Moves between items:
fili: !>fenu, §>zepo, *>bagi, @>veka, ^>vunu, &>furu, ~>mivi
nozo: !>lanu, §>pili, *>nede, @>lelo, ^>viba, &>sena, ~>fupe
tisa: !>famu, §>fupe, *>gasi, @>tube, ^>buti, &>mola, ~>pili
mino: !>nepi, §>vegi, *>gimo, @>gafo, ^>gepo, &>vata, ~>zeli
vapo: !>lumi, §>vume, *>doku, @>vuma, ^>fofa, &>pego, ~>depi
mivi: !>vobu, §>kulu, *>vake, @>fofa, ^>vuma, &>puni, ~>fili
didi: !>rufu, §>tinu, *>zero, @>pobo, ^>mete, &>lepo, ~>bare
lasa: !>tube, §>zune, *>tofe, @>famu, ^>vina, &>pupu, ~>vivi
tipu: !>nevo, §>viba, *>gipi, @>ziza, ^>pili, &>dabo, ~>buti
sena: !>vase, §>tepo, *>gozi, @>mifa, ^>goki, &>nozo, ~>semo
vina: !>sege, §>zizo, *>guti, @>pano, ^>lasa, &>zeli, ~>vata
nave: !>nisa, §>pano, *>puni, @>zizo, ^>tila, &>vake, ~>tuve
zote: !>gasi, §>safu, *>famu, @>tofe, ^>bega, &>neme, ~>laza
gide: !>fovu, §>vake, *>kulu, @>zeli, ^>figi, &>pano, ~>gafo
numi: !>pego, §>runo, *>seki, @>sega, ^>gori, &>lumi, ~>lelu
vume: !>mete, §>vapo, *>pupu, @>neme, ^>rufu, &>tofe, ~>pepi
vegi: !>dona, §>mino, *>veka, @>bagi, ^>bufo, &>bona, ~>gime
zizo: !>bove, §>vina, *>bito, @>nave, ^>zune, &>gime, ~>bona
puni: !>fusu, §>bega, *>nave, @>bito, ^>safu, &>mivi, ~>furu
fofa: !>tinu, §>rufu, *>gime, @>mivi, ^>vapo, &>bito, ~>veka
goki: !>bagi, §>dabo, *>fenu, @>dona, ^>sena, &>viba, ~>gera
zepo: !>ribi, §>fili, *>gafo, @>gimo, ^>-, &>gava, ~>kulu
lere: !>bibo, §>susa, *>vata, @>gava, ^>teba, &>gimo, ~>guti
laza: !>mabi, §>peba, *>pete, @>teba, ^>gava, &>-, ~>zote
teba: !>vubu, §>kizu, *>vivi, @>laza, ^>lere, &>pepi, ~>tofe
lumi: !>vapo, §>mete, *>mena, @>dira, ^>tinu, &>numi, ~>paso
fupe: !>tila, §>tisa, *>sega, @>seki, ^>nisa, &>semo, ~>nozo
veka: !>boze, §>gimo, *>vegi, @>fili, ^>depi, &>susa, ~>fofa
zero: !>zeli, §>raka, *>didi, @>fovu, ^>zeda, &>sege, ~>nepi
lepo: !>guti, §>gori, *>sege, @>rabu, ^>runo, &>didi, ~>bibo
gipi: !>gava, §>sabu, *>tipu, @>bibo, ^>mabi, &>ribi, ~>rabu
rufu: !>didi, §>fofa, *>zeli, @>kulu, ^>vume, &>guti, ~>gimo
ziza: !>vata, §>pako, *>bibo, @>tipu, ^>sizi, &>nepi, ~>sege
pobo: !>kulu, §>vobu, *>fovu, @>didi, ^>mume, &>rabu, ~>ribi
gimo: !>bare, §>veka, *>mino, @>zepo, ^>pepi, &>lere, ~>rufu
fusu: !>puni, §>rabu, *>nisa, @>gori, ^>sega, &>vobu, ~>sabu
fenu: !>fili, §>ribi, *>goki, @>boze, ^>gozi, &>sabu, ~>vobu
seki: !>zune, §>tube, *>numi, @>fupe, ^>bove, &>mena, ~>lelo
dira: !>vuma, §>mume, *>semo, @>lumi, ^>vobu, &>sega, ~>gozi
pako: !>bona, §>ziza, *>gase, @>viba, ^>lelo, &>dona, ~>bove
gase: !>susa, §>bibo, *>pako, @>sabu, ^>lelu, &>boze, ~>gori
zeda: !>pupu, §>mena, *>mete, @>mola, ^>zero, &>tube, ~>muvi
mete: !>vume, §>lumi, *>zeda, @>mume, ^>didi, &>runo, ~>nafi
nisa: !>nave, §>buti, *>fusu, @>bove, ^>fupe, &>gera, ~>viba
bagi: !>goki, §>gafo, *>fili, @>vegi, ^>vase, &>tuve, ~>vake
safu: !>sega, §>zote, *>tila, @>pego, ^>puni, &>vuma, ~>peba
gepo: !>muvi, §>bufo, *>pepi, @>nipu, ^>mino, &>vivi, ~>pupu
famu: !>tisa, §>tila, *>zote, @>lasa, ^>pano, &>figi, ~>pete
nipu: !>tepo, §>vase, *>-, @>gepo, ^>gafo, &>pete, ~>figi
ribi: !>zepo, §>fenu, *>dabo, @>bare, ^>soda, &>gipi, ~>pobo
bove: !>zizo, §>sege, *>gori, @>nisa, ^>seki, &>raka, ~>pako
pano: !>buti, §>nave, *>bega, @>vina, ^>famu, &>gide, ~>nevo
vunu: !>gozi, §>-, *>vase, @>depi, ^>fili, &>peba, ~>vuma
mume: !>neme, §>dira, *>mola, @>mete, ^>pobo, &>gasi, ~>soda
pete: !>pili, §>lanu, *>laza, @>vivi, ^>nevo, &>nipu, ~>famu
vubu: !>teba, §>lelu, *>sizi, @>mabi, ^>bibo, &>nafi, ~>runo
soda: !>-, §>gozi, *>tepo, @>nafi, ^>ribi, &>mabi, ~>mume
guti: !>lepo, §>bito, *>vina, @>bega, ^>tofe, &>rufu, ~>lere
vase: !>sena, §>nipu, *>vunu, @>bufo, ^>bagi, &>lanu, ~>kuro
neme: !>mume, §>vuma, *>figi, @>vume, ^>kulu, &>zote, ~>-
kuro: !>semo, §>figi, *>vuma, @>doku, ^>vake, &>tila, ~>vase
fovu: !>gide, §>gera, *>pobo, @>zero, ^>mola, &>buti, ~>dabo
sizi: !>vivi, §>lelo, *>vubu, @>pili, ^>ziza, &>muvi, ~>tube
nafi: !>pepi, §>paso, *>muvi, @>soda, ^>bare, &>vubu, ~>mete
tila: !>fupe, §>famu, *>safu, @>zune, ^>nave, &>kuro, ~>lanu
buti: !>pano, §>nisa, *>rabu, @>sege, ^>tisa, &>fovu, ~>tipu
lanu: !>nozo, §>pete, *>peba, @>pulu, ^>tuve, &>vase, ~>tila
runo: !>tofe, §>numi, *>tube, @>gasi, ^>lepo, &>mete, ~>vubu
tuve: !>viba, §>nevo, *>furu, @>bona, ^>lanu, &>bagi, ~>nave
susa: !>gase, §>lere, *>bona, @>furu, ^>kizu, &>veka, ~>bito
viba: !>tuve, §>tipu, *>sabu, @>pako, ^>nozo, &>goki, ~>nisa
nepi: !>mino, §>dona, *>bare, @>dabo, ^>muvi, &>ziza, ~>zero
sega: !>safu, §>gasi, *>fupe, @>numi, ^>fusu, &>dira, ~>nede
bare: !>gimo, §>boze, *>nepi, @>ribi, ^>nafi, &>bibo, ~>didi
nede: !>peba, §>mabi, *>nozo, @>lelu, ^>sabu, &>gozi, ~>sega
sabu: !>furu, §>gipi, *>viba, @>gase, ^>nede, &>fenu, ~>fusu
gime: !>raka, §>zeli, *>fofa, @>vake, ^>doku, &>zizo, ~>vegi
semo: !>kuro, §>mola, *>dira, @>mena, ^>gera, &>fupe, ~>sena
dabo: !>gafo, §>goki, *>ribi, @>nepi, ^>tepo, &>tipu, ~>fovu
vake: !>gera, §>gide, *>mivi, @>gime, ^>kuro, &>nave, ~>bagi
gava: !>gipi, §>furu, *>nevo, @>lere, ^>laza, &>zepo, ~>bega
boze: !>veka, §>bare, *>dona, @>fenu, ^>paso, &>gase, ~>tinu
gori: !>bito, §>lepo, *>bove, @>fusu, ^>numi, &>tinu, ~>gase
vuma: !>dira, §>neme, *>kuro, @>vapo, ^>mivi, &>safu, ~>vunu
bito: !>gori, §>guti, *>zizo, @>puni, ^>pego, &>fofa, ~>susa
vivi: !>sizi, §>pulu, *>teba, @>pete, ^>vata, &>gepo, ~>lasa
gasi: !>zote, §>sega, *>tisa, @>runo, ^>rabu, &>mume, ~>mabi
pepi: !>nafi, §>depi, *>gepo, @>-, ^>gimo, &>teba, ~>vume
pego: !>numi, §>tofe, *>zune, @>safu, ^>bito, &>vapo, ~>kizu
raka: !>gime, §>zero, *>tinu, @>gera, ^>mena, &>bove, ~>dona
pulu: !>lelo, §>vivi, *>kizu, @>lanu, ^>bona, &>bufo, ~>zune
mifa: !>bufo, §>muvi, *>paso, @>sena, ^>dona, &>lelo, ~>mena
zeli: !>zero, §>gime, *>rufu, @>gide, ^>pupu, &>vina, ~>mino
bibo: !>lere, §>gase, *>ziza, @>gipi, ^>vubu, &>bare, ~>lepo
muvi: !>gepo, §>mifa, *>nafi, @>tepo, ^>nepi, &>sizi, ~>zeda
bega: !>rabu, §>puni, *>pano, @>guti, ^>zote, &>kulu, ~>gava
gera: !>vake, §>fovu, *>vobu, @>raka, ^>semo, &>nisa, ~>goki
dona: !>vegi, §>nepi, *>boze, @>goki, ^>mifa, &>pako, ~>raka
lelu: !>kizu, §>vubu, *>lelo, @>nede, ^>gase, &>paso, ~>numi
gozi: !>vunu, §>soda, *>sena, @>paso, ^>fenu, &>nede, ~>dira
bufo: !>mifa, §>gepo, *>depi, @>vase, ^>vegi, &>pulu, ~>doku
peba: !>nede, §>laza, *>lanu, @>kizu, ^>furu, &>vunu, ~>safu
lelo: !>pulu, §>sizi, *>lelu, @>nozo, ^>pako, &>mifa, ~>seki
tube: !>lasa, §>seki, *>runo, @>tisa, ^>sege, &>zeda, ~>sizi
doku: !>mena, §>pupu, *>vapo, @>kuro, ^>gime, &>zune, ~>bufo
nevo: !>tipu, §>tuve, *>gava, @>vata, ^>pete, &>gafo, ~>pano
zune: !>seki, §>lasa, *>pego, @>tila, ^>zizo, &>doku, ~>pulu
mola: !>figi, §>semo, *>mume, @>zeda, ^>fovu, &>tisa, ~>tepo
gafo: !>dabo, §>bagi, *>zepo, @>mino, ^>nipu, &>nevo, ~>gide
furu: !>sabu, §>gava, *>tuve, @>susa, ^>peba, &>fili, ~>puni
tinu: !>fofa, §>didi, *>raka, @>vobu, ^>lumi, &>gori, ~>boze
tofe: !>runo, §>pego, *>lasa, @>zote, ^>guti, &>vume, ~>teba
pupu: !>zeda, §>doku, *>vume, @>figi, ^>zeli, &>lasa, ~>gepo
vobu: !>mivi, §>pobo, *>gera, @>tinu, ^>dira, &>fusu, ~>fenu
tepo: !>nipu, §>sena, *>soda, @>muvi, ^>dabo, &>pili, ~>mola
mena: !>doku, §>zeda, *>lumi, @>semo, ^>raka, &>seki, ~>mifa
figi: !>mola, §>kuro, *>neme, @>pupu, ^>gide, &>famu, ~>nipu
vata: !>ziza, §>bona, *>lere, @>nevo, ^>vivi, &>mino, ~>vina
paso: !>depi, §>nafi, *>mifa, @>gozi, ^>boze, &>lelu, ~>lumi
kizu: !>lelu, §>teba, *>pulu, @>peba, ^>susa, &>depi, ~>pego
bona: !>pako, §>vata, *>susa, @>tuve, ^>pulu, &>vegi, ~>zizo
rabu: !>bega, §>fusu, *>buti, @>lepo, ^>gasi, &>pobo, ~>gipi
sege: !>vina, §>bove, *>lepo, @>buti, ^>tube, &>zero, ~>ziza
kulu: !>pobo, §>mivi, *>gide, @>rufu, ^>neme, &>bega, ~>zepo
depi: !>paso, §>pepi, *>bufo, @>vunu, ^>veka, &>kizu, ~>vapo
mabi: !>laza, §>nede, *>pili, @>vubu, ^>gipi, &>soda, ~>gasi
pili: !>pete, §>nozo, *>mabi, @>sizi, ^>tipu, &>tepo, ~>tisa

In the rows, 64 means zero.

The rows follow the links: the fewer symbols apart two items are, the more alike their rows tend to be.

Each row is also shifted at random along 6 hidden directions that mean nothing.

Some items, each with a row of numbers:
vubu: [  90   67   56   60   58   61   64   67   61   70   63   68   64   51   60   66   64   66   71   62   59   53   60   65   69   87   60   68   64   52   68   67   68   65   69   70   54   71   59   60   61   76   71   69   67   65   71   66   69   52   77   58   65   69   62   62   56   64   59   72   64   69   74   66   70   65   64]
ribi: [ 110   52   68   69   83   70   64   61   75   53   78   62   72   71   69   47   72   63   61   67   75   82   71   66   59   44   72   69   70   85   44   55   72   59   77   65   71   64   61   58   66   67   57   63   69   66   65   69   57   68   61   73   67   66   71   68   62   48   45   54   60   59   61   64   68   69   61]
pego: [  51   66   65   66   56   68   56   64   64   63   66   66   64   57   67   60   64   70   73   61   65   61   69   56   64   70   66   61   63   65   63   58   65   70   58   70   72   63   73   62   67   63   65   64   68   65   56   61   64   65   65   57   71   61   66   58   71   72   69   69   54   62   75   69   61   67   73]
gime: [  70   59   64   64   62   68   71   62   62   69   66   56   55   65   58   68   66   52   54   59   66   63   62   70   70   63   50   65   67   57   57   70   67   63   79   62   54   66   70   72   55   63   68   65   65   63   62   72   60   65   66   67   72   59   66   66   68   71   53   61   71   69   63   62   74   61   67]
pili: [  87   66   55   58   75   56   89   62   59   81   48   69   64   68   68   85   51   41   55   67   67   56   53   75   64   58   65   67   56   42   83   78   74   68   85   59   36   64   54   65   74   74   69   70   60   57   72   60   71   67   62   65   56   69   47   72   59   64   61   61   94   79   36   61   76   57   54]
zeda: [  80   63   71   65   70   69   66   61   73   61   59   61   69   69   74   66   55   61   64   60   67   70   68   58   56   59   64   69   68   73   61   70   68   54   64   75   68   60   58   65   64   67   59   66   67   67   59   69   67   75   59   74   65   63   58   66   65   55   59   64   58   57   58   58   64   66   69]
puni: [  93   69   67   63   59   74   56   67   70   56   66   68   63   58   59   64   73   77   73   70   66   59   69   64   66   74   68   60   67   74   61   58   48   65   46   66   79   64   76   69   67   57   62   58   60   62   51   59   67   64   59   62   63   63   73   60   69   73   76   64   59   58   76   68   63   67   67]
famu: [  64   66   62   55   63   65   77   64   64   71   53   71   61   60   59   86   58   63   69   68   62   53   55   65   61   74   63   63   59   50   83   71   59   71   57   65   56   61   63   67   71   65   68   62   55   61   61   59   71   65   55   68   56   66   55   65   67   72   77   68   72   64   59   63   64   58   64]
zote: [  70   54   72   59   67   74   74   64   71   55   63   72   64   58   58   69   64   68   72   71   64   59   69   59   56   67   77   63   58   64   73   67   54   65   57   67   71   65   66   60   72   68   61   62   62   64   56   57   68   68   55   66   59   70   64   64   66   64   67   67   66   56   70   67   67   64   61]
vase: [  33   50   70   63   60   72   75   67   55   51   68   64   51   67   52   61   61   75   60   67   54   66   58   64   63   64   64   59   55   54   66   73   59   65   62   64   69   67   59   59   58   62   62   69   61   63   66   59   63   61   61   61   63   68   69   65   67   65   57   74   68   59   70   60   64   62   54]
vake: [  71   58   73   60   73   73   74   61   59   51   58   55   57   70   64   72   65   66   64   68   58   68   62   70   70   59   48   65   66   64   62   82   74   69   61   62   75   60   70   77   54   53   54   63   59   60   58   70   78   71   53   73   68   63   66   66   77   74   55   75   61   58   61   51   68   61   76]
vobu: [  60   67   73   65   74   67   65   63   69   55   55   65   70   72   73   61   66   64   64   70   65   70   71   68   61   50   68   68   72   77   59   68   62   61   57   66   69   60   66   68   66   57   59   60   66   59   58   62   71   77   61   66   58   69   69   72   65   60   63   65   69   63   59   65   65   65   63]
mivi: [  73   84   63   68   71   62   52   60   70   62   64   62   70   67   77   67   65   63   67   72   74   72   71   70   65   48   70   62   71   88   55   53   69   69   57   64   73   53   79   71   70   57   62   53   64   59   57   65   68   71   47   68   69   54   66   62   74   69   75   58   55   63   54   64   64   65   83]
vegi: [  85   56   67   74   70   71   64   62   67   61   78   62   59   75   64   54   64   54   50   63   77   75   70   62   60   41   75   61   60   74   52   58   56   57   76   62   64   64   62   64   66   61   60   59   70   67   58   67   51   72   60   69   74   54   70   62   66   57   65   47   65   61   57   67   63   69   59]
mifa: [  64   75   64   66   65   58   63   63   57   66   52   61   62   70   71   70   52   66   64   62   58   66   63   64   62   57   62   64   64   61   71   80   73   62   61   70   64   58   58   67   60   59   65   67   69   64   69   63   71   71   62   63   63   62   58   66   68   64   68   73   63   67   53   58   60   67   69]
tube: [  78   71   65   62   61   60   66   63   71   74   51   71   75   65   72   78   54   59   65   63   67   60   66   57   54   63   76   66   64   64   75   68   57   60   56   70   59   60   60   65   75   66   67   62   64   67   63   60   65   76   60   69   57   61   53   65   61   62   82   61   72   65   56   66   57   64   62]
tofe: [  57   69   64   59   64   67   60   61   64   61   61   63   70   55   71   67   63   70   80   60   59   62   68   55   65   76   55   64   66   67   67   64   73   72   58   67   77   64   70   66   62   66   62   63   63   68   61   66   75   64   60   64   71   60   61   57   76   70   65   74   47   55   76   63   64   66   82]
mino: [  64   60   63   71   78   64   79   61   65   67   61   64   56   72   61   76   57   48   52   64   66   66   62   67   60   46   70   62   56   59   77   74   57   62   78   54   51   68   56   67   66   63   68   57   64   65   67   65   65   74   61   73   63   58   60   64   63   57   73   54   81   69   49   66   66   68   60]
zune: [  69   59   62   61   56   66   67   63   62   76   64   65   60   59   60   69   59   58   63   57   68   56   60   62   67   70   57   63   59   49   66   66   66   66   70   66   58   65   67   67   64   65   65   68   65   65   61   65   60   65   66   61   70   61   60   60   67   74   64   65   68   67   67   67   69   59   66]
tila: [ 104   52   76   60   60   82   71   64   68   55   65   70   58   63   56   63   66   70   63   67   73   61   67   58   55   62   73   58   59   63   60   69   50   61   56   69   74   65   64   63   70   59   55   66   60   61   48   56   57   70   54   65   64   67   66   66   67   66   64   62   66   55   68   66   67   60   55]
pepi: [  42   65   59   67   63   63   59   62   68   64   77   67   63   61   61   59   60   68   65   63   67   68   67   56   58   61   77   57   59   71   63   52   60   63   68   66   62   67   62   54   68   70   73   59   71   72   67   64   52   57   65   65   69   57   65   57   63   57   70   57   59   62   70   74   61   71   62]
depi: [  51   65   61   69   58   67   61   66   62   61   69   69   54   62   56   60   57   71   59   69   65   62   64   61   57   64   77   55   57   63   68   62   49   62   63   69   60   68   60   57   67   67   73   58   70   65   60   57   58   65   65   57   67   58   69   60   63   63   75   61   68   67   66   74   67   68   58]
dira: [  70   71   65   58   67   65   70   62   62   66   51   67   63   64   67   67   58   64   61   72   63   62   63   71   61   59   64   67   71   63   62   73   67   62   63   73   59   57   63   65   70   67   64   66   68   58   62   59   69   68   63   64   60   67   62   72   63   66   60   70   76   72   58   66   74   61   63]
fili: [  49   57   60   67   82   60   75   59   56   65   72   53   63   75   70   57   67   50   56   63   68   77   62   74   73   41   53   63   64   59   57   62   88   77   95   50   60   64   70   64   60   65   62   69   69   59   71   67   63   65   63   66   75   59   66   67   73   66   41   60   71   70   51   60   77   59   69]
lanu: [  54   69   59   66   57   60   58   66   61   70   71   66   67   66   68   64   61   68   71   67   71   67   61   61   67   62   70   54   59   65   66   58   69   71   61   63   69   60   66   63   71   60   62   65   60   61   64   63   59   62   56   60   65   63   60   61   70   73   75   63   58   63   59   62   61   61   67]
didi: [  86   62   71   63   68   73   76   70   66   57   51   68   59   57   53   73   65   65   60   68   54   54   64   69   59   79   62   71   69   58   70   80   49   56   58   70   55   70   59   67   58   68   70   59   66   67   63   64   76   68   74   67   58   68   66   64   52   58   63   71   78   69   73   66   72   70   58]
ziza: [  54   50   68   72   82   62   76   62   64   69   62   63   76   78   78   62   61   41   59   53   69   72   67   60   64   40   61   69   62   59   68   71   76   68   85   51   62   70   54   68   65   65   54   72   66   66   71   72   67   78   67   66   62   66   59   68   66   55   52   57   72   66   50   61   61   63   58]
viba: [  78   58   68   71   65   64   61   64   65   65   73   64   71   74   67   52   73   62   60   65   73   72   66   64   68   53   68   66   65   69   55   59   62   61   67   58   69   67   62   66   68   61   55   71   65   63   65   66   57   65   66   59   63   72   69   69   60   60   59   59   64   63   59   63   58   63   56]
tisa: [  78   60   63   54   59   62   66   64   64   74   68   63   74   59   64   63   68   65   67   62   66   65   61   66   70   78   53   72   71   62   56   58   82   67   70   67   68   62   64   62   62   71   61   71   60   64   69   70   59   57   67   66   64   72   60   68   65   68   50   69   61   62   70   57   65   58   66]
goki: [  56   73   65   68   69   59   57   64   59   60   62   58   67   79   72   62   65   69   63   70   61   75   63   69   66   52   61   66   69   75   62   68   71   65   56   61   73   58   63   68   62   55   60   65   62   61   71   66   71   68   59   65   60   66   65   70   71   66   67   72   60   62   53   56   58   65   69]
lepo: [  63   52   73   62   68   70   75   69   66   64   60   69   67   58   55   65   70   60   61   60   57   54   62   65   62   76   61   72   66   52   70   70   53   63   68   60   56   78   61   63   62   73   70   67   66   67   67   65   68   66   81   61   58   72   68   65   52   56   56   69   78   67   78   71   68   65   52]
vapo: [  32   62   65   67   65   68   53   59   66   59   74   59   68   64   74   52   61   68   72   58   68   76   71   57   64   56   62   61   70   78   50   57   78   66   69   70   80   62   70   61   62   61   58   65   72   68   58   67   61   68   57   64   78   58   67   60   75   66   57   63   48   55   69   66   63   64   78]
gori: [  46   46   76   71   76   70   72   65   65   62   65   68   73   68   69   49   67   51   57   60   67   69   70   59   61   49   65   68   67   59   58   67   62   63   76   58   66   73   63   63   66   64   55   69   72   66   60   62   62   79   72   59   63   69   70   69   59   54   49   58   77   66   64   72   67   63   53]
bove: [  50   69   73   72   76   62   64   62   67   63   44   66   76   78   84   72   58   52   65   61   62   71   73   58   59   40   67   68   67   65   76   79   62   64   53   56   77   60   66   75   70   50   52   66   64   63   56   61   78   93   54   68   58   66   58   70   72   63   76   67   70   61   47   63   51   66   67]
gimo: [ 112   73   59   67   64   67   52   64   69   56   76   59   58   56   59   62   71   75   69   66   64   67   68   67   70   77   59   64   67   78   56   55   63   61   61   70   67   67   71   65   54   66   72   53   66   70   65   72   63   54   65   69   74   54   71   55   66   67   67   63   47   62   78   64   67   73   81]
pano: [  64   47   70   65   68   72   71   64   71   65   81   64   67   64   59   56   77   59   60   60   72   69   66   63   67   65   63   67   62   66   55   50   63   68   74   56   68   70   68   64   66   66   58   66   60   67   64   70   51   62   65   70   64   67   68   65   65   62   53   56   64   55   72   63   64   58   60]
laza: [  75   61   66   63   69   73   65   63   68   48   65   70   63   64   65   65   66   76   79   71   61   66   68   57   58   65   73   60   58   68   74   68   60   70   53   65   82   66   61   63   72   65   56   62   59   66   56   59   74   64   52   66   63   68   64   60   71   63   67   68   54   52   69   63   61   67   68]

Start here and follow the symbols in turn, left to right. Where do you end up?
Answer with the item's name.
[  71   60   66   67   66   67   66   64   65   64   64   65   70   67   71   59   59   63   66   57   66   69   65   54   59   58   68   66   60   63   66   69   69   61   68   64   69   69   55   62   68   68   57   70   67   70   65   67   66   70   66   65   63   69   60   65   62   56   64   64   62   59   60   63   59   66   61]
^ @ * ! ! ! §: furu
[  64   71   63   68   68   60   59   61   61   66   61   62   68   69   75   56   55   61   63   64   66   73   67   63   64   51   69   62   66   70   59   67   75   62   74   68   62   60   63   61   67   68   66   67   74   64   67   60   65   70   66   61   70   59   63   66   66   59   59   65   64   69   55   66   66   67   66]
! ^ § * §: vegi
[  49   70   57   67   64   62   64   62   63   67   59   69   67   65   69   76   56   63   72   63   64   61   65   55   59   63   73   60   55   62   85   67   61   69   56   63   70   63   60   67   72   63   62   62   59   70   63   63   71   70   57   66   62   60   56   57   70   66   85   65   59   60   59   64   56   67   69]
@ ! * & * ^: dabo
[  69   63   64   66   67   61   72   60   62   79   63   61   67   69   72   63   53   45   50   57   74   67   62   64   61   51   64   68   67   60   53   66   74   58   88   69   51   57   62   63   67   68   65   69   72   64   65   67   56   73   66   65   71   61   59   70   62   60   55   55   77   73   48   65   74   57   61]
@ & * & ^: vobu
[  71   60   65   74   69   61   68   67   63   70   59   73   67   69   64   55   65   48   52   64   71   60   67   65   60   51   79   65   62   58   70   65   48   61   78   59   48   74   59   63   71   69   68   65   73   64   65   57   60   72   76   56   61   66   67   68   51   55   66   52   85   78   58   76   67   67   46]
* ! ~ ^ @ ! * ~: nede
[  78   67   64   60   58   65   64   67   61   68   63   59   62   60   61   73   72   68   68   62   62   58   61   71   74   74   48   65   68   61   65   64   69   72   59   61   67   63   75   75   57   57   63   66   56   59   62   69   69   59   60   68   67   65   67   64   72   80   65   69   60   63   69   58   64   58   74]
* * ^ ~ ! ^ @ &: dona
[  58   77   61   61   65   54   70   63   71   78   53   73   69   69   68   80   53   57   54   71   71   61   61   68   55   56   82   64   63   69   72   66   54   56   61   70   48   53   57   61   79   67   72   61   61   61   65   59   61   73   56   73   52   67   53   71   59   59   81   52   82   72   43   66   65   61   54]
& @ § * § * ^: sege
[  91   66   67   68   67   75   66   62   77   57   65   68   60   60   57   69   64   62   61   68   71   60   70   68   56   64   75   62   65   74   62   61   44   58   61   69   60   66   67   66   68   64   70   49   68   70   56   65   63   71   60   72   65   58   68   60   58   58   74   53   66   63   66   72   69   70   66]
@ @ ~ & ^ @: laza
[  58   80   56   72   64   58   55   66   64   69   58   71   63   65   69   71   65   60   69   67   70   59   69   64   65   58   77   57   58   67   81   65   49   71   60   58   59   64   69   72   72   60   71   56   62   62   58   59   71   72   62   60   64   57   63   58   64   71   90   59   68   70   57   72   60   70   66]
^ § & ! @ ~: mume
[  65   71   63   58   62   64   69   60   59   61   52   60   56   66   66   77   57   68   66   70   62   63   61   67   64   62   59   62   62   59   67   75   69   67   56   71   67   55   70   71   65   58   60   63   59   56   55   64   73   70   49   72   65   62   59   66   75   76   70   72   64   62   55   57   67   61   73]
& ~ § @ * @: laza
[  60   61   58   66   58   61   56   66   62   69   76   70   71   65   66   47   69   66   64   65   74   69   64   63   65   65   74   62   66   64   56   50   68   64   74   66   64   64   61   54   75   72   65   73   69   62   68   59   51   55   71   52   66   71   68   70   58   62   55   61   66   70   69   71   66   62   53]
* ! * ~ @ &: vapo
[  19   88   55   65   64   51   57   59   69   80   54   68   78   65   86   85   52   56   73   59   67   65   67   56   61   56   72   61   60   67   83   59   69   75   51   61   68   55   69   72   79   61   64   58   58   66   65   64   69   75   49   68   62   53   50   58   77   72   97   59   59   63   49   66   48   65   79]
^ ^ * & * * §: vapo
[  62   66   63   63   59   60   69   67   63   76   62   64   63   59   55   73   66   57   53   61   61   56   59   73   68   78   57   72   67   59   64   66   60   56   69   68   48   68   61   66   56   69   75   64   61   67   75   71   62   60   80   69   61   67   62   67   52   64   67   61   72   76   66   63   67   63   59]
§ & ^ * @ & !: vuma
[  20   61   64   60   70   56   78   65   54   69   55   60   63   69   69   73   53   58   58   60   51   64   58   64   64   60   56   68   60   44   78   82   77   66   74   60   55   65   52   60   58   69   66   72   68   67   81   67   72   67   70   66   62   67   56   70   64   58   55   73   76   71   55   58   65   65   63]
* ! & @ *: pete
[  75   77   50   57   64   50   66   66   58   80   59   69   66   56   66   76   61   62   68   67   61   54   55   75   72   79   61   66   65   51   77   65   74   71   73   65   49   64   62   60   69   77   76   69   60   60   77   64   71   51   73   61   60   69   53   65   61   69   64   69   72   80   59   63   72   60   65]
& ^ @ § @ ~: vobu
[  75   62   65   67   66   66   71   65   61   56   65   62   52   68   54   67   66   66   56   70   62   64   62   71   64   59   65   60   59   62   66   70   55   64   64   60   63   64   63   68   59   59   64   63   60   61   65   63   64   64   57   68   62   62   66   65   65   68   68   64   69   65   62   61   66   66   61]
* ^ ! ~ @ ~ ! ^: veka
[  63   58   69   63   52   68   64   68   64   70   61   70   68   62   62   62   60   66   63   60   64   59   63   56   56   71   70   64   65   56   64   68   53   56   59   71   64   67   60   62   67   64   65   72   67   65   59   59   58   69   73   57   59   71   65   68   57   63   66   65   71   66   69   70   62   63   53]
! @ & ~ ^: bagi
[  84   80   60   60   47   56   47   68   65   77   69   57   65   59   60   65   73   72   60   65   67   61   60   78   78   82   55   70   76   75   47   50   69   57   61   72   56   59   71   68   55   62   73   64   62   60   72   73   53   48   72   64   69   66   68   68   60   75   67   63   57   73   68   57   66   61   70]
! @ ^ @ §: figi
